In the rows, 128 means zero.
Each row of numbers stands for one node and depends on some of the facts below. Use the named rows to name the rest.

Some nodes and their rows:
[133 131 146 125 124 136  95 119 143 137 152 131 159 145 160 119 117 125
 119 132  83 132 141 147 128 198  79 122 127 136 128] : J_829
[125 125 126 134 116 127 153 123 111 124 112 134 125 112 134 129 125 127
 113 125 124 148 120 131 130 146 100 125 132 131 130] : J_788
[147 127 150 137 133 137 191 141 103 123 151 159 141 110 140 107 117 141
 100 131 103 145 116 136 126 117 111 110 132 127 149] : J_890
[174  69 139 159 129 108 149 103  86 151 224 104 128  19 243 137  80 192
  81 100 108 175 128 144 148  59 105 210  97 106  98] : J_31
[149 134 155 110 140 145  96 112 137 144 129 122 155 135 115 117 110 139
 142 132 129 112 138 142 134 141  98 109 129 133 120] : J_473
[145 130 168 125 151 148  83 123 143 149 143 130 154 155 129 117 108 157
 167 128 114 112 139 136 132  87  99 103 134 121 131] : J_429
[128 136 104 133 129 134 103 113 146 142 149 132 155 143 156 134 131 138
 112 145  83 115 134 146 129 150 119 120 130 135 122] : J_806
[143 133 164 128 144 146 140 135 116 119 109 144 130  82 119 110 110 156
 142 118 128 129 128 122 126  83 107 114 135 123 139] : J_839
[137 131 137 130 128 136  90 117 150 138 146 138 164 130 151 123 119 128
 109 153  90 119 143 151 130 173  83 129 131 135 127] : J_440
[124 136 106 108 136 116 139 128 129 111 109 117 105 121 108 126 141 123
 128 130 159 123 133 118 124 106 183 127 112 128 119] : J_492
[116 129 107 143 106 125 140 138 116 126 130 127 112 137 134 137 145 126
 132 116 124 151 118 131 123 158 138 136 131 129 130] : J_408
[119 131  92 114 135 136 130 104 132 127 149 113 139 159 169 136 150 136
 121 131  88 130 134 141 115 136 164  99 115 142 108] : J_626
[128 131 123 134 124 125 124 137 128 115 118 130 118 101 144 122 126 130
 121 115 132 127 127 122 128 142 129 137 125 128 132] : J_556
[137 106 176 130 126 127 144 126 125 119 131 140 131 111 118 126 115  83
 104 134 130 126 132 123 125 168  94 141 120 129 139] : J_645
[124 139 102 101 133 119  86 118 153 141 140 101 137 169 119 133 139 111
 141 121 163  95 133 124 128 153 161 126 122 141 114] : J_190
[122 146 106 121 143 138 108 113 123 163 135 110 140 183 113 136 128 158
 182 122 138 103 114 123 139  67 126 104 145 124 126] : J_583
[113 150  77 116 146 142 102 104 126 132 124 107 136 136 170 133 135 181
 168 104 106 119 124 122 128 102 132  88 132 137 110] : J_472

There are 4 kinds of fact about the nodes: δ, θ, ξ, τ.
{J_102 J_306 J_556 J_638} δ flodraka
{J_103 J_147 J_192 J_25 J_257 J_357 J_52 J_527 J_557 J_74 J_905} δ vegro
{J_116 J_13 J_225 J_43 J_472 J_689} δ bistok
{J_133 J_303 J_424 J_47 J_623 J_673 J_729 J_756 J_980} δ drubir
{J_135 J_162 J_275 J_547 J_611} δ vodro
{J_154 J_279 J_434 J_626 J_763 J_79} δ stoda
{J_164 J_230 J_384 J_506 J_586 J_659 J_692 J_869 J_917} δ putum
{J_181 J_839} δ flusu
{J_190 J_229 J_492 J_493 J_757 J_793} δ trokudo
{J_193 J_197 J_204 J_219 J_227 J_248 J_392 J_414 J_5 J_844 J_864 J_871 J_897} δ drigum
{J_201 J_305 J_429 J_516 J_583 J_595 J_636 J_914} δ rela
{J_220 J_223 J_514 J_543 J_549 J_593 J_765 J_840 J_875} δ laku
{J_298 J_851 J_993} δ klalu
{J_317 J_53 J_915} δ klalol
{J_346 J_597 J_890 J_937} δ mutri
{J_400 J_561 J_6 J_618 J_645 J_648 J_987} δ plustar
{J_441 J_448 J_457 J_461 J_473 J_48 J_631 J_639 J_831 J_886} δ bradasur
{J_489 J_517 J_83 J_830 J_904 J_954} δ dribel
{J_610 J_677 J_876 J_903 J_911} δ mago
θ skika <- J_100 J_110 J_115 J_116 J_13 J_130 J_147 J_148 J_158 J_160 J_161 J_162 J_164 J_192 J_193 J_201 J_204 J_220 J_225 J_227 J_229 J_230 J_25 J_257 J_261 J_275 J_279 J_286 J_298 J_303 J_305 J_306 J_31 J_317 J_346 J_384 J_392 J_408 J_43 J_441 J_448 J_457 J_460 J_461 J_47 J_475 J_48 J_489 J_492 J_493 J_495 J_5 J_514 J_516 J_52 J_527 J_53 J_537 J_544 J_547 J_556 J_557 J_571 J_579 J_586 J_591 J_593 J_595 J_597 J_6 J_610 J_611 J_613 J_618 J_623 J_631 J_636 J_638 J_639 J_645 J_648 J_668 J_677 J_678 J_682 J_689 J_692 J_708 J_729 J_732 J_756 J_757 J_763 J_780 J_785 J_786 J_788 J_791 J_793 J_799 J_824 J_830 J_831 J_839 J_840 J_844 J_851 J_857 J_869 J_871 J_876 J_878 J_890 J_895 J_897 J_903 J_904 J_905 J_911 J_914 J_951 J_954 J_96 J_966 J_980 J_987 J_990 J_993
θ damobo <- J_102 J_103 J_133 J_135 J_149 J_154 J_181 J_190 J_197 J_219 J_223 J_248 J_26 J_357 J_400 J_407 J_414 J_424 J_429 J_434 J_440 J_453 J_472 J_473 J_506 J_515 J_517 J_543 J_546 J_549 J_561 J_583 J_584 J_626 J_659 J_673 J_721 J_74 J_749 J_760 J_765 J_79 J_806 J_829 J_83 J_864 J_875 J_886 J_915 J_917 J_937
J_102 ξ: J_197 J_987
J_103 ξ: J_204 J_623
J_110 ξ: J_638 J_357 J_987
J_116 ξ: J_951 J_749 J_43 J_461
J_13 ξ: J_434
J_130 ξ: J_765
J_148 ξ: J_966 J_586
J_149 ξ: J_275 J_286
J_154 ξ: J_357
J_162 ξ: J_677 J_639
J_192 ξ: J_636 J_547
J_193 ξ: J_626 J_937
J_201 ξ: J_230 J_905 J_785 J_914 J_161 J_586 J_43 J_357 J_897
J_227 ξ: J_905 J_190
J_257 ξ: J_785 J_579 J_791 J_286
J_279 ξ: J_591 J_915 J_461
J_298 ξ: J_48
J_305 ξ: J_384
J_31 ξ: J_100
J_346 ξ: J_903
J_429 ξ: J_793 J_682
J_440 ξ: J_43
J_441 ξ: J_160 J_306 J_489 J_434
J_448 ξ: J_886
J_457 ξ: J_878 J_204 J_692 J_897
J_47 ξ: J_878
J_473 ξ: J_793 J_591 J_453 J_886 J_831
J_475 ξ: J_408
J_495 ξ: J_230 J_549 J_220
J_53 ξ: J_515 J_544
J_537 ξ: J_400 J_678
J_546 ξ: J_678 J_937
J_557 ξ: J_549 J_791 J_204 J_729
J_561 ξ: J_878
J_595 ξ: J_785 J_636 J_760 J_506 J_43 J_584
J_611 ξ: J_160 J_515 J_937
J_613 ξ: J_793 J_492 J_434
J_618 ξ: J_220 J_43
J_645 ξ: J_230 J_493 J_840 J_317
J_648 ξ: J_472 J_937 J_5
J_668 ξ: J_543
J_689 ξ: J_678
J_708 ξ: J_951 J_229 J_692 J_461
J_732 ξ: J_914 J_857 J_181
J_756 ξ: J_610 J_638 J_461
J_763 ξ: J_903 J_682 J_583 J_43 J_729
J_786 ξ: J_74 J_83 J_407 J_831
J_824 ξ: J_682 J_135 J_514 J_515
J_829 ξ: J_785 J_286 J_543 J_864
J_830 ξ: J_591 J_26 J_408
J_839 ξ: J_306
J_844 ξ: J_286 J_147 J_659
J_871 ξ: J_229
J_875 ξ: J_765 J_584 J_303
J_890 ξ: J_489 J_937
J_895 ξ: J_160 J_966 J_682 J_6 J_659
J_911 ξ: J_400 J_158 J_544 J_384
J_917 ξ: J_400 J_261
J_954 ξ: J_791 J_83 J_407 J_678
J_980 ξ: J_623 J_639 J_864
J_990 ξ: J_230 J_791
J_993 ξ: J_204 J_623 J_886 J_869 J_677 J_631
τ J_96 <- J_100 J_102 J_133 J_192 J_384 J_48 J_547 J_708 J_760 J_793 J_871 J_903
τ J_749 <- J_103 J_317 J_457 J_583 J_692 J_785 J_830 J_875
τ J_732 <- J_110 J_147 J_408 J_618 J_911
τ J_515 <- J_115 J_257 J_489 J_493 J_537 J_544 J_613 J_869
τ J_682 <- J_116 J_543 J_677 J_79 J_954
τ J_878 <- J_13 J_162 J_220 J_5 J_527 J_586 J_636 J_678 J_831 J_966 J_980
τ J_799 <- J_130 J_158 J_161 J_275 J_434 J_561
τ J_148 <- J_135 J_306 J_448 J_52 J_571 J_659 J_729 J_732 J_757 J_780 J_83 J_840
τ J_990 <- J_154 J_164 J_190 J_248 J_303 J_43 J_517 J_557 J_591 J_595 J_6
τ J_613 <- J_181 J_556 J_756
τ J_453 <- J_193 J_225 J_549 J_993
τ J_149 <- J_197 J_230 J_25 J_279 J_492 J_593 J_597 J_623 J_638 J_857 J_878 J_886 J_915
τ J_115 <- J_201 J_31 J_514 J_611
τ J_791 <- J_204 J_223 J_346 J_472 J_610 J_631 J_851 J_904
τ J_537 <- J_219
τ J_895 <- J_227 J_407 J_645 J_824
τ J_780 <- J_229 J_298 J_673 J_765
τ J_760 <- J_261 J_305 J_441 J_763 J_987
τ J_158 <- J_357 J_475 J_53 J_639
τ J_591 <- J_392 J_876
τ J_806 <- J_400 J_429
τ J_584 <- J_414 J_495 J_682 J_74 J_786 J_895
τ J_824 <- J_424 J_648 J_689 J_864
τ J_286 <- J_453 J_473 J_546 J_721 J_749 J_788 J_791 J_839 J_890 J_917 J_951
τ J_440 <- J_460 J_47 J_516 J_937
τ J_721 <- J_461
τ J_160 <- J_506 J_668
τ J_26 <- J_579 J_829 J_844
τ J_161 <- J_626 J_897
τ J_708 <- J_905 J_914

Name these rows:
No name comes twice in this set of rows, the named rows included.
[141 122 150 114 121 136  93 116 151 132 146 125 159 140 141 121 119 102
 104 141 110 130 148 155 129 209  82 129 119 142 118]  J_154
[129 135 153 126 138 134 108 128 137 102  95 139 119  81 144 110 110 155
 131 125  89 138 147 136 131 149  87 121 118 118 130]  J_13
[130 122 159 141 133 134 129 137 121 134 112 133 117 131 101 129 121 150
 167 118 143 133 119 122 133  62 117 125 137 110 138]  J_516
[133 121 161 118 118 125 141 127 137 115 104 136 128 102 112 118 118 104
  93 137 109 156 147 150 126 197  92 138 114 130 125]  J_279
[114 137 124 135 134 113 124 141 123 142 112 124 109 162  71 132 126 144
 162 128 122 138 120 118 143  88 133 135 138 105 137]  J_636
[110 131  98 144 126 127 154 128 117 118 119 138 120 115 145 144 147 137
 117 147  95 136 122 127 123  90 155 123 131 126 127]  J_160
[141 108 174 129 144 138 166 124 121 108 132 145 133  98 145 123 121 105
 106 137 102 127 134 125 121 128 116 111 112 129 134]  J_648
[123 120 170 134 145 143 112 119 126  98  98 142 126  67 165 123 112 126
 138 111  93 122 137 114 123 151  90 114 122 123 135]  J_689
[145 124 168 118 125 136 128 129 123 131  99 131 134  95  81 120 106 126
 133 129 157 128 129 132 133 134  87 131 133 126 130]  J_457
[115 138  74 137 140 132 121 113 138 137 156 129 145 160 175 141 150 150
 123 146  81 119 132 139 122  92 156 105 129 135 118]  J_515
[119 139 105 110 139 124  95 112 148 146 138 106 135 187 109 132 136 143
 157 131 128 111 135 130 135 104 150 114 126 126 119]  J_886

Now the same nodes, written a new way:
Named rows:
[123 106 113  83 122 120 182 165 157 123 122  84 162 136 199 113  92 136
 130 156  91 105  86  97 105  99 164 122 123  91 156 137] : J_990
[ 74 120 111 131 113 127 143 179 148 148 142  48 154 112 182 113 102 135
 114 166 104 121 104 122 119 127 175 121 121  89 195 110] : J_844
[ 93 108 115 100 138 152 147 179 161 153 114  73 141 128 176 113  94 118
 100 165 108 102  85 111 129 118 178 133 120  99 171 133] : J_305
[102 107 114  94 144 141 156 161 164 153 115  73 142 129 183 119  90 126
 105 162 104 101  80 112 115 119 176 137 119 100 172 132] : J_257
[ 74 111 120  91 172 148 126 122 195 153 113  50 116 125 146 105  89 105
 106 161 100 132  68 134 137 125 171 144 139 102 170 168] : J_473
[105 134 121  83 144 132 146 173 156 172 122  69 141 154 174 115  99 133
 115 154 125 110  95 116 113 109 189 147 128  86 172 144] : J_346
[115 102  87  68 106 123 161 159 115 129 107  78 165 150 177  83 103 110
 130 138 110 129  93  72  98  99 158 125 126  92 124  94] : J_682
[ 87 130  92  93 127 157 148 163 121 146  92  71 146 146 165  86 106  84
 111 141 116 120  84  89 105 143 167 134 134 128 140  97] : J_147
[ 75 127  95  90 148 150 140 134 130 136  94  70 132 131 133  76 104  84
 128 138 114 145  98 109 101 119 138 130 145  96 110 123] : J_472
[116 117  90  78 108 128 166 155 115 116 104  81 161 152 182  86 109  95
 132 138 102 132  90  80  92 112 157 121 129 102 137 104] : J_591
[134 119  96  97 116 144 170 134 140  91  98  86 158 147 201 113 120  55
 106 131  55 173  94  82  74 112 161 113 108 113 176 103] : J_878
[ 76 110  88  83 144 154 114 147 143 158  83  59 132 158 144  78  99  86
  88 147 124 124  61  99 115 149 183 135 132 124 155  99] : J_48
[ 87 122  85  83 141 146 148 151 117 147  82  73 134 147 159  85 109  86
 112 144 121 124  82 102  84 119 153 121 127 107 142  96] : J_225
[114 131  91  78 124 123 170 155 111 126  98  86 153 159 178  85 114  93
 137 135 106 143  88 102  83  99 154 111 124  90 145 114] : J_791
[ 75 133  95  92 129 140 131 138 142 135 122  47 155 132 148  81 106  93
 124 129 106 160 110  92 107 134 155 141 155 108 123 113] : J_517
[ 75 155 114  81 123 170 101 200 163 142  93  83 153 138 101  58 118 108
 124 138 119 144 123  78 137 112 179 110 173  65  89 139] : J_937
[ 76 109  97  84 140 156 125 139 136 137 108  59 141 124 144  80  98  80
 116 136 108 153 101  91 119 119 147 145 140 103 117 115] : J_74

Which node is each row?
No name comes twice in this set of rows, the named rows included.
[ 84 149 123  84 135 160 154 205 190 125  98 100 145 101 118  85 115 159
 136 150  93 116 128 101 129  76 154  68 167  39 102 174]  J_546
[ 74 114  96  81 152 137 121 133 138 176  86  55 123 169 142  84  94  93
  99 155 138 121  62 117 105 141 177 149 136 115 154  99]  J_461
[ 84 136  88  88 117 145 129 174 132 143  96  63 156 143 148  79 113 109
 113 136 116 132  99  87  97 132 177 117 144 103 145  95]  J_489
[ 94 117 119 101 165 151 156 126 173 126 125  62 126 106 178 118 100  96
 110 140  82 146  89 131 122 108 156 136 125 101 178 176]  J_103
[ 83  93 106  77 131  98 159 134 121 196 121  62 150 162 156  98  66 132
 140 175 161  74  79  98  87 137 145 174 136 105  97  62]  J_43
[116 109 126  95 126 119 178 132 182 113 135  81 162 123 176 115  86 118
 138 158  70 138 102  96 109 102 147 130 134  80 133 149]  J_149
[114 122 110  83 109 142 168 202 172 117  98  99 164 132 165  91 110 151
 128 156  89 105  93  91 123  89 176  76 138  67 142 147]  J_537
[ 98 126  99  96 151 141 153 144 168 135 116  46 136 127 186 120 107 121
  94 139  86 132  80 129 100 122 183 122 119 109 216 145]  J_993
[101 102  92  74 114 123 154 136 124 113 121  70 161 137 160  76  96  91
 143 131 103 156 105  76 109 101 138 140 140  93 101 114]  J_584
[103  91 133  82 121  81 186 127 163 160 165  70 165 139 177 111  61 160
 175 176 123  91  99 100 115 108 136 171 146  76  94 128]  J_440
[ 74 123  88  78 155 149 115 136 133 160  77  59 120 164 139  80 108  77
  93 145 126 136  59 115 104 143 181 132 127 115 165 105]  J_631
[ 83  91  76  84 143 130 161 136 176 141 107  39 149 108 161 105  83 166
 103 155  98  98  73 107  93 121 161 105 133 105 176 105]  J_645
[ 89 116  90  85 132 146 138 158 122 146  92  70 145 146 165  89 103  90
 109 145 121 125  83  89 102 131 163 136 129 115 139  93]  J_905
[ 68 123 106  98 144 143 126 137 122 151 111  66 128 140 141  83 105  71
 127 143 127 152 100 115 117 125 147 151 140  95 120 119]  J_583

The same nodes again, as new rows of numbers:
Some rows with their names:
[121 129 126 140 129 140 176 139 132 136 113 102 120 110 127 155 141 149
 131 135 108 116 144 139 145 127 111 131  82 121 110 159 158 143 164] : J_914
[140 105 110 132 104 117 161 162 115 123 173 127 176 164 119 130 129  95
 136 182 116 128 118 150 125 122 112  94 118  98 129 123 139 109 129] : J_192
[113 121 135 125 146 137 129 154 127 101  95 104 109 156 117 160 131 160
 151 109 116 134 127 167 124 137  85 121 102  96 111 155 132 129 149] : J_729
[106 100 132 156 139 146 137 133 139 131  61 149 130 127 187 183 111  98
 140 120 124 120 126 113 118  99 121 100  88 156 120 139 119 142  91] : J_793
[136 121 125 123 130 133 116 151 122 143 168 166 183 121 129 119 122  96
 139 143 126 133 109 151 100 112 147 107 151 135 144  87 128  96 116] : J_890
[146 136 125 123 134 122 130 154 116 165 216 151 205 101 119  72 131  98
 115 138 129 142 128 126 117 122 148 102 152 111 129 113 135  92 130] : J_895
[112 127 126 134 119 135 157 124 126 129 129 122 113 126 129 157 114 127
 136 133 108 117 131 134 124 125 102 133 114 157 122 170 117 150 119] : J_610
[115 121 140 141 164 153 135 138 140 145  89 164 147  86 171 152 128 115
 137  98 132 124 127 136 116 107 144 118 102 145 127 110 140 115 124] : J_489
[118 117 143 137 163 149 124 138 133 139  85 147 134  97 141 124 134 142
 147  87 134 126 129 151 116 121 148 116 103 133 126 108 134 126 135] : J_544
[127 131 127 135 107 133 123 128 123 141 138 132 128 128 114  99 125 124
 150 130 119 130 121 146 120 148 140 138 124 156 130 122 127 138 126] : J_225
[116 119 147 143 174 152 122 148 135 135  89 152 154  78 151 127 150 137
 153  95 135 125 129 153 120 120 153 114  92 130 129 105 142 125 145] : J_160
[119 140 122 122  92 127 111 115 131 124  94 117 134  96 123 184 156 152
 125 173 129 108 135 127 146  91 147 156 143 115 138 118 123 137 146] : J_583
[125 110 114 139 109 132 156 139 135 142 117 142 145 131 179 180 110  79
 124 133 120 129 122 123 122 101 111 112 112 141 117 119 144 111 108] : J_757
[122 121 141 119 141 132  78 126 134 103  67 150 141 102 161 174 151 143
 130 140 151 129 123 123 129  99 148 127 148 107 138  89 115 107 124] : J_626
[118 133 123 119 103 128 103 123 140 110  47 112 116 124 133 176 145 171
 117 133 137 122 136 137 147  95 130 148 130  95 136 114 136 137 147] : J_765
[127 130 129 136 131 137 151 141 129 131 133 112 111 116 124 138 133 139
 139 123 119 127 134 131 136 145 113 133 102 120 113 134 148 130 149] : J_579
[122 136 125 113  91 120  98 113 126 111 117 129 140 121 117 159 148 153
 126 164 132 114 131 134 131  93 144 153 161 118 156 126 108 135 123] : J_223

Rows to name:
No name comes twice in this set of rows, the named rows included.
[122 137 137 106 127 114  50 136 123  86 125 122 151 140 117 148 138 162
 132 147 138 139 133 128 131 101 133 118 162  67 128 130  83 119 107]  J_424
[118 100 123 144 160 142 144 136 139 144 113 162 140 140 174 183 113  81
 140 127 127 122 128 114 119  94 130 111 100 154 126 113 120 128  93]  J_492
[113 129 131 139 118 137 139 119 127 122 115 113  89 137 118 144 118 136
 149 125 112 121 129 139 132 144 103 145 105 149 113 165 121 158 130]  J_951
[114 126 147 144 160 149 117 146 131 132  95 131 133  78 143 129 138 148
 152  88 126 132 142 136 131 121 140 116  85 119 109 126 129 138 138]  J_682
[116 101 123 135 106 120  60 133 128  87  65 129 153 154 133 172 142 144
 144 155 143 124 127 122 133  72 146 118 114  90 139 121  83 149  87]  J_74
[126 126 124 129 146 132 150 133 130 145 134 137 145 127 142 140 120 112
 125 127 120 123 132 132 121 109 119 121 115 139 129 141 134 122 118]  J_876
[131 109 106 121  56  99 100 117 113  86 136 120 150 186 115 155 136 117
 129 210 129 118 118 126 132 103 121 121 169 110 151 131  83 139  82]  J_103
[122 112 117 130  91 125 123 120 136 114  79 127 118 112 176 225 142 105
 115 198 133 114 131  84 154  90 126 132 128 107 116 118 130 115 119]  J_190
[142 124 119 125  99 103 170 120 116 130 186 122 141 157 123  79 113  98
 103 149 117 130 126 125 121 153 108 105 145 144 142 173 135 128 102]  J_708
[113 114 145 123 146 136  74 120 139  95  31 149 121 107 169 189 143 148
 140 126 156 125 124 118 129  96 148 127 137 110 135  94 102 123 109]  J_434
[136 130 126 134 131 129  99 151 122 155 171 140 170 120 114  78 117 107
 133  92 130 141 131 133 119 125 163 126 127 125 125 113 119 123 116]  J_689
[120 124 135 133 165 143 144 144 132 141 110 141 158 108 132 133 140 140
 136  97 127 123 131 150 118 113 142 112 102 115 136 126 135 128 140]  J_514

